How the items are linked:
w833 e w151
w833 p w455
w85 e w315
w85 p w379
w809 e w784
w809 p w260
w253 e w906
w253 p w933
w455 e w326
w455 p w833
w934 e w831
w934 p w913
w36 e w348
w36 p w978
w906 e w260
w906 p w784
w348 e w962
w348 p w762
w929 e w547
w929 p w359
w94 e w683
w94 p w301
w326 e w423
w326 p w637
w423 e w379
w423 p w315
w245 e w520
w245 p w114
w637 e w833
w637 p w326
w520 e w94
w520 p w602
w280 e w809
w280 p w821
w379 e w414
w379 p w85
w895 e w392
w895 p w707
w260 e w821
w260 p w809
w831 e w301
w831 p w683
w359 e w804
w359 p w929
w698 e w707
w698 p w392
w933 e w665
w933 p w253
w266 e w332
w266 p w662
w301 e w602
w301 p w94
w784 e w933
w784 p w906
w19 e w359
w19 p w547
w913 e w893
w913 p w934
w662 e w245
w662 p w266
w151 e w762
w151 p w962
w452 e w895
w452 p w852
w315 e w637
w315 p w423
w978 e w49
w978 p w36
w392 e w280
w392 p w698
w602 e w114
w602 p w520
w547 e w452
w547 p w19
w332 e w253
w332 p w665
w821 e w698
w821 p w280
w893 e w36
w893 p w49
w49 e w934
w49 p w893
w683 e w913
w683 p w831
w707 e w852
w707 p w895
w962 e w455
w962 p w151
w804 e w85
w804 p w414
w852 e w19
w852 p w452
w762 e w978
w762 p w348
w665 e w662
w665 p w332
w114 e w266
w114 p w245
w414 e w929
w414 p w804

The rows follow the links: the fewer symbols apart two items are, the more alike their rows tend to be.

Each row is also shifted at random along 2 hidden directions that mean nothing.

Known rows, each with its item:
[10, 23, -1, -23, -5, -11, 11, -8, 7, 9, -13, 1, 14, 12, 17, -7, -9, 13, -14, 5, -13, -16, -10, -4, 9, -23, 14, 6, -7] | w348
[-3, -17, -15, 14, 14, 26, 8, -1, 13, 11, 23, -7, -13, -5, 3, 18, 5, -15, -4, 10, -7, 4, 0, 10, -4, 17, 7, -1, 15] | w929
[-36, 24, -22, -16, 14, -13, -4, -9, -26, 16, 39, -11, -1, -16, -1, 6, -7, 12, 9, -3, -9, 8, -8, 18, -1, -25, 1, -5, 12] | w49
[4, -4, 26, 5, 7, 0, 5, 11, 5, -14, -16, -12, 1, -2, -9, -6, -10, -29, -19, -1, 0, -6, -8, -4, 17, 25, 14, 1, -10] | w332
[-8, 17, -3, -15, 14, 1, 5, 3, -28, 18, 26, -2, -4, -27, -17, 4, 1, 0, 13, 4, -13, -3, -7, 10, -2, -5, 5, -13, 2] | w831
[52, 9, 6, -6, -9, -18, -22, 8, -22, -9, -11, -12, -4, -15, -10, -12, -2, 17, 15, -30, 7, 7, 8, -6, -6, -17, -8, 10, 10] | w784
[-48, -24, -20, 28, -4, 13, -6, -14, 14, 8, 24, 17, 3, 26, 14, 17, 23, -2, 0, 15, 15, 15, 6, 2, -11, 6, -11, -11, 8] | w804
[-43, 10, -2, -4, -2, -14, 13, -11, 14, -2, -9, 5, 16, 22, 18, -3, -13, -1, -18, 14, -3, -7, -6, 0, 16, -6, 7, 2, -13] | w36
[20, -17, -15, 18, -3, -4, 6, -11, 8, 7, 11, 18, 9, 18, 9, 5, 25, 7, -11, 2, 11, 4, 5, 2, -11, 0, -8, -13, 1] | w85
[-1, -13, -21, 18, 4, -12, 9, -17, 8, 3, 17, 13, 10, 19, 17, 5, 17, 4, -16, 0, 10, 10, 1, 13, -6, -3, -9, -12, 2] | w315
[-44, -2, -12, -13, 12, 7, 17, 9, -7, -10, -8, -2, -18, -29, -13, 2, -19, 2, 22, 2, -6, -2, 7, 18, -2, 14, -23, -4, -17] | w934
[3, 0, 21, 6, -5, -10, -6, 5, -21, 6, -1, 27, 9, 2, -20, -8, 19, 1, 5, 3, 8, -6, 0, -9, -7, 4, -8, -19, -15] | w520
[-15, -4, 3, 2, -8, -9, -22, 9, -14, -19, -13, -5, -8, -13, -14, -6, -8, 6, 24, -17, 13, 10, 11, -4, -4, 1, -22, 7, 1] | w933
[24, 5, -7, -22, 0, 29, 14, 4, 11, 17, -6, 2, -13, -10, 3, 9, -3, 12, 14, 15, -20, -17, 2, -2, -8, -4, 5, 7, 3] | w423
[-2, 19, 6, -5, -1, -24, 4, -14, -3, 14, 9, 9, 29, 23, 14, -5, 6, 2, -28, 8, -4, -6, -17, -4, 12, -20, 19, -9, -8] | w893
[-29, 13, 13, 10, -1, -18, -13, -12, -26, 21, 42, 20, 27, 20, -6, -1, 26, -3, -12, 11, 11, 4, -16, -5, 2, -12, 12, -22, 1] | w94
[8, 9, -10, 11, 3, -20, -27, -6, -12, -3, 32, -29, 4, 2, 7, 2, 1, -6, -11, -25, 9, 26, -4, 7, 5, -20, 13, 10, 31] | w280
[6, -1, 8, -4, -21, 19, -23, 3, 6, 6, -9, 0, 1, 13, 2, 2, 5, 13, 20, 3, -1, -2, 7, -25, -8, -14, 4, 17, 14] | w707

In each set, the symbols that take the first to the second take the third to the fourth. Give the fourth.
Answers are names.
A [-73, -4, -8, -2, 16, 13, 12, 7, -10, -7, 6, -1, -16, -28, -15, 8, -16, -11, 18, 13, -3, 2, 1, 18, 0, 21, -20, -9, -15]
B [-11, -20, -22, 16, 3, -13, 22, -10, 19, -17, -20, 10, -1, 11, 18, 0, -1, 4, -14, -4, 13, 8, 11, 19, -2, 11, -26, -8, -18]
C [1, 3, 15, 0, -3, -19, 13, -5, -1, -1, -15, 20, 19, 19, 3, -13, 5, -3, -20, 7, 4, -8, -8, -5, 9, 5, 2, -13, -24]
D w933

A [29, -1, 11, -8, -24, 18, -19, 7, 8, 2, -22, 5, -3, 9, -2, -3, 3, 14, 20, -1, 0, -7, 10, -28, -6, -10, 0, 16, 10]
B [1, -23, -12, 20, 14, 19, 13, 2, 19, -6, 8, -9, -16, -5, 3, 14, 3, -22, -10, 1, -1, 7, 3, 13, -2, 27, 1, -1, 7]
C [-4, 11, 13, -6, 15, 5, 4, 7, -22, 17, 29, -4, 0, -16, -22, 3, 8, -18, -3, 7, -11, -3, -16, 7, 4, 8, 18, -15, 1]
D w662

A [-22, -3, 5, 1, -8, -5, -24, 8, -13, -17, -8, -6, -8, -12, -12, -5, -7, 6, 23, -14, 15, 14, 9, -1, -6, -2, -21, 7, 3]
B [-42, 2, -18, -13, -1, 28, 13, -1, 21, 7, -4, -4, -10, -1, 13, 14, -17, 6, 14, 23, -15, -8, 3, 2, -1, -2, 0, 12, -1]
C [-42, 4, 17, 13, 15, 3, -3, 1, -3, 1, 24, -11, 6, 0, -8, 4, 1, -36, -21, 8, 0, 4, -17, 4, 18, 18, 22, -7, 2]
D w315

A [-4, 1, 10, -6, -21, 16, -22, 4, 10, -6, -16, -7, -1, 11, 3, 0, -8, 4, 16, 1, 0, -4, 5, -22, -1, -8, 6, 22, 9]
B [-33, -23, -17, 29, 16, 12, 1, -2, 19, -10, 19, -17, -10, -2, 10, 17, -1, -27, -17, -2, 8, 19, 0, 18, 3, 21, 2, 2, 16]
C [22, 4, 19, -8, -20, 9, -16, 10, 11, -13, -32, -11, 1, 8, 0, -8, -12, 1, 8, -5, -3, -7, 6, -24, 4, -5, 7, 24, 4]
D w895

A [-2, -3, 16, -2, 14, 11, 17, 16, -10, -3, -8, 3, -11, -27, -23, -2, -5, -19, 2, 7, -7, -11, -4, 4, 1, 31, -3, -13, -18]
B [36, -11, -11, -5, 8, 29, 14, 4, 8, 16, 9, -1, -14, -10, -2, 13, 9, -2, 4, 11, -15, -9, 1, 2, -8, 9, 12, -1, 10]
C [15, -9, 23, -1, -10, -2, -3, 13, -20, -10, -24, 25, -2, -10, -26, -12, 9, 6, 20, -2, 11, -8, 12, -12, -9, 15, -25, -13, -23]
D w804

A [-27, 17, 5, 3, -5, -13, -37, -2, -35, 12, 38, -2, 7, 1, -15, 1, 11, 8, 20, -10, 14, 16, -5, -6, -6, -23, -2, -4, 20]
B [15, -18, -1, 13, -12, 17, -6, -6, 7, 9, 3, 21, 1, 17, 2, 10, 23, 11, 11, 7, 9, 1, 10, -10, -18, 0, -9, -2, 5]
C [-23, 0, -6, -20, -4, 9, 25, 1, 27, -16, -47, 5, -7, 3, 14, -4, -27, 9, 4, 13, -14, -17, 9, -3, 7, 6, -12, 15, -24]
D w266

A [30, 13, -8, -29, 7, -11, 15, 6, -17, 1, -15, 0, -11, -30, -11, -8, -13, 22, 17, -10, -12, -10, 5, 12, -5, -8, -16, -3, -12]
B [37, -12, -2, 12, 5, -8, -3, 4, 7, -21, -12, -19, -11, -9, 4, -3, -8, -9, -11, -26, 7, 12, 6, 8, 3, 9, -1, 9, 10]
C [38, -4, 28, -4, -5, -14, 19, 8, -4, -9, -39, 30, 12, 5, -10, -18, 8, 2, -13, 2, 5, -21, 2, -9, 1, 16, -11, -17, -36]
D w19

A [-49, 19, 8, 8, -8, -1, -36, -9, 5, 5, 31, -24, 15, 25, 13, 5, -6, -16, -11, 5, 1, 15, -15, -13, 19, -22, 34, 18, 30]
B [-21, 3, 19, 6, -7, 0, -11, 5, 15, -19, -19, -21, 3, 8, 5, -3, -20, -21, -14, -2, 3, 1, -6, -12, 18, 9, 15, 15, 0]
C [-37, -8, -32, 12, 8, -20, 12, -14, 12, -13, 1, 1, 3, 8, 22, 2, -6, 4, -14, -2, 12, 16, 6, 24, 1, -1, -21, -5, -6]
D w637

A [-1, 0, -4, 7, -1, -16, -22, 0, -8, -16, 1, -20, -4, -8, 0, -4, -9, 2, 5, -27, 14, 19, 7, 4, 2, -7, -5, 13, 17]
B [-30, 11, -28, -6, 6, -21, 7, -12, -3, -4, 12, -8, 0, -7, 14, 2, -11, 14, -1, -9, -1, 12, -2, 23, 2, -17, -12, 1, 0]
C [31, -12, 5, 3, -19, 20, -9, 0, 8, 7, -10, 19, -3, 11, -1, 2, 20, 16, 17, 5, 3, -5, 12, -20, -19, -3, -5, 2, 6]
D w683

A [-10, 18, 14, 4, 17, -3, -9, -2, -26, 27, 54, -11, 12, -5, -16, 6, 16, -27, -17, 8, -8, 3, -26, 2, 12, -4, 37, -17, 18]
B [57, 21, -12, -30, 6, -22, 13, 1, -19, 4, -12, -3, -4, -25, -3, -12, -10, 30, 7, -18, -12, -11, 2, 12, -6, -21, -9, -1, -6]
C [13, 12, 14, -4, -9, -10, -24, 4, -34, 13, 18, 12, 8, -6, -20, -6, 17, 13, 20, -7, 9, 4, 0, -11, -7, -14, -5, -10, 5]
D w392

A [20, 5, 21, 1, -2, -18, 10, -2, -11, 4, -9, 25, 19, 11, -8, -14, 15, 0, -15, 5, 3, -12, -7, -9, 3, 3, 1, -17, -23]
B [20, 15, -5, -32, -6, 12, 16, 0, 13, 11, -20, -1, -2, -2, 11, -3, -13, 17, 9, 8, -23, -20, 1, -5, 1, -15, 7, 13, -5]
C [-62, -10, -8, 15, -17, 24, -26, -5, 10, 8, 22, 5, 0, 22, 7, 15, 9, 1, 19, 19, 10, 13, 6, -15, -6, -9, -2, 9, 19]
D w637

A [-14, 8, -10, -23, -6, 17, 17, -1, 19, 2, -22, 1, -5, 0, 12, 1, -19, 12, 8, 15, -19, -16, 3, -3, 2, -5, 1, 13, -10]
B [-36, 4, -30, 3, 10, -24, 11, -16, 6, -6, 6, -3, 2, 4, 22, 1, -10, 9, -9, -6, 5, 14, 2, 23, 1, -11, -16, -1, -2]
C [-38, 12, 16, 11, 4, -4, -16, -3, 1, -3, 21, -24, 12, 15, 5, 3, -7, -32, -23, 3, 2, 10, -16, -6, 22, 0, 30, 6, 13]
D w665

A [-31, 11, -3, -12, 14, 5, 4, 4, -21, 10, 20, -3, -8, -26, -18, 6, -4, -2, 13, 10, -8, -3, -7, 13, 0, 4, -2, -11, 0]
B [-9, 7, 8, -8, 17, 7, 9, 9, -21, 10, 15, 0, -6, -26, -22, 3, 1, -9, 10, 6, -10, -5, -7, 9, 1, 12, 1, -12, -4]
C [-7, 10, -16, -6, 9, 27, -1, -8, 2, 34, 43, -3, -5, 0, 5, 21, 10, 2, 5, 17, -16, -3, -8, 4, -6, -13, 22, 2, 24]
D w414

